Below is a small trained network, with its code and all its weights. Each question gives an input and a target symbol and asks what happens when units are switched off, that is, made to give their printed mean instead of their output.

import numpy as np


def w(rows, s, z=0):
    codes = np.array(rows[::2]) - 128.0
    scale = np.full(codes.shape[1], s)
    scale[-1] = z or s
    return codes * scale


def f(y):
    return y / 2 * (1 + np.tanh(0.7978845608 * (y + 0.044715 * y**3)))


def softmax(a):
    e = np.exp(a - a.max(-1, keepdims=True))
    return e / e.sum(-1, keepdims=True)


def log_softmax(a):
    a = a - a.max(-1, keepdims=True)
    return a - np.log(np.exp(a).sum(-1, keepdims=True))


def net(x, mask):
    ids = ['ΓΠαδθλμξ'.index(c) for c in x.split()]
    T = len(ids)
    res = E[ids] + P[:T]
    r = res
    for j in range(2):
        rows = slice(2 * j, 2 * j + 2)
        q, k, v = (r @ M[0][rows].T for M in (Q, K, V))
        z = softmax(np.where(np.tri(T) > 0, q @ k.T / 2**0.5, -1e9)) @ v
        o = O[0][rows]
        res = res + np.where(mask[j], z, o[:, -1]) @ o[:, :-1]
    y = f(res @ A[0][:, :-1].T + A[0][:, -1])
    res = res + np.where(mask[2:6], y, B[0][:, -1]) @ B[0][:, :-1]
    return log_softmax(res[-1] @ U[:, :-1].T + U[:, -1])


Q, K, V, O, A, B = {}, {}, {}, {}, {}, {}
E = w([
[180,85,190,102],'Γ',
[144,75,6,126],'Π',
[126,102,161,53],'α',
[79,114,116,90],'δ',
[69,98,159,7],'θ',
[102,169,74,218],'λ',
[167,99,184,122],'μ',
[151,241,183,118],'ξ',
],0.018)
P = w([
[27,248,151,176],'0',
[61,140,117,103],'1',
[105,155,135,141],'2',
[148,210,161,190],'3',
[112,233,144,139],'4',
[37,182,87,1],'5',
[100,113,102,65],'6',
[148,132,113,152],'7',
],0.0067)
Q[0] = w([
[97,123,177,228],'h0',
[101,123,124,244],'h0',
[137,160,64,121],'h1',
[138,136,164,114],'h1',
],0.012)
K[0] = w([
[176,153,93,85],'h0',
[206,2,142,153],'h0',
[188,115,232,35],'h1',
[164,65,152,20],'h1',
],0.0077)
V[0] = w([
[172,63,180,74],'h0',
[204,254,67,95],'h0',
[41,81,59,229],'h1',
[201,93,189,209],'h1',
],0.0078)
O[0] = w([
[92,99,184,60,42],'h0',
[184,46,124,255,229],'h0',
[139,168,87,70,38],'h1',
[224,210,229,62,4],'h1',
],0.0098,0.0041)
A[0] = w([
[197,107,26,107,71],'n0',
[62,214,2,155,230],'n1',
[94,200,143,160,193],'n2',
[178,69,40,195,254],'n3',
],0.0081,0.0032)
B[0] = w([
[73,187,204,171,146],'n0',
[184,36,123,82,245],'n1',
[151,44,159,131,163],'n2',
[125,254,181,109,255],'n3',
],0.008,0.0098)
U = w([
[179,100,195,14,56],'Γ',
[207,196,20,33,168],'Π',
[100,123,112,80,155],'α',
[137,73,39,92,246],'δ',
[48,84,131,105,57],'θ',
[236,76,2,93,233],'λ',
[156,106,180,36,116],'μ',
[81,95,101,234,1],'ξ',
],0.0062,0.0022)

Each question gives the input, a string of symbols that net reads in full, and the target symbol t.
The units are the heads (2 rows each of Q, K, V and O) and the neurons (one row each of A and B). Each row of codes is followed by its name. A weight is (code - 128) times the scale printed after its matrix; where a second scale follows, it is the last column's (O, A, B and U).
mask holds one flag per unit, heads first, then neurons. A switched-off unit (its flag False) gives its mean, the last column of its rows in O or B, instead of its output. The means were averaged over made-up inputs and are rounded, as every weight is.
A unit's drop is (log p(t) with every unit on - log p(t) with that unit switched off) / (log p(t) with every unit on - log p(t) with every unit switched off).
The circuit of an input: a set's keep is (log p(t) with only the set's units on - log p(t) with every unit switched off) / (log p(t) with every unit on - log p(t) with every unit switched off). Starting from all 6 units, units are removed one at a time, each time the one whose removal leaves the highest keep (on an exact tie, the one counted first), for as long as the keep stays at least 0.8.
units of the circuit, in order: the units of the circuit, biggest drop first
unit that matters most: the unit with the biggest drop
top k neurons: the k neurons with the biggest drops, biggest first
heads that matter: for each layer, one digit per head in row order, 1 if its drop is at least 0.15 and else 0, layers parted by /
drop when u is switched off: that unit's drop, to one decimal
input ξ δ θ ξ λ α Γ α, target ξ: unit that matters most => h0
input ξ μ δ μ ξ ξ θ, target ξ: units of the circuit, in order => (h0; n1)
input λ λ α, target Π: units of the circuit, in order => (h0; h1)
input δ δ δ λ, target λ: units of the circuit, in order => (n1; h1)
input Γ α λ Π, target Π: heads that matter => 00
input Γ Γ ξ ξ ξ, target ξ: top 2 neurons => (n1; n3)
input Π μ λ, target λ: top 3 neurons => (n1; n3; n0)
input Π ξ ξ, target ξ: drop when h1 is switched off => 0.1
input μ μ δ Π, target Π: drop when n0 is switched off => -0.1
input ξ Γ μ ξ α δ, target ξ: drop when h1 is switched off => 0.2
input θ ξ ξ α, target ξ: drop when n2 is switched off => 0.0
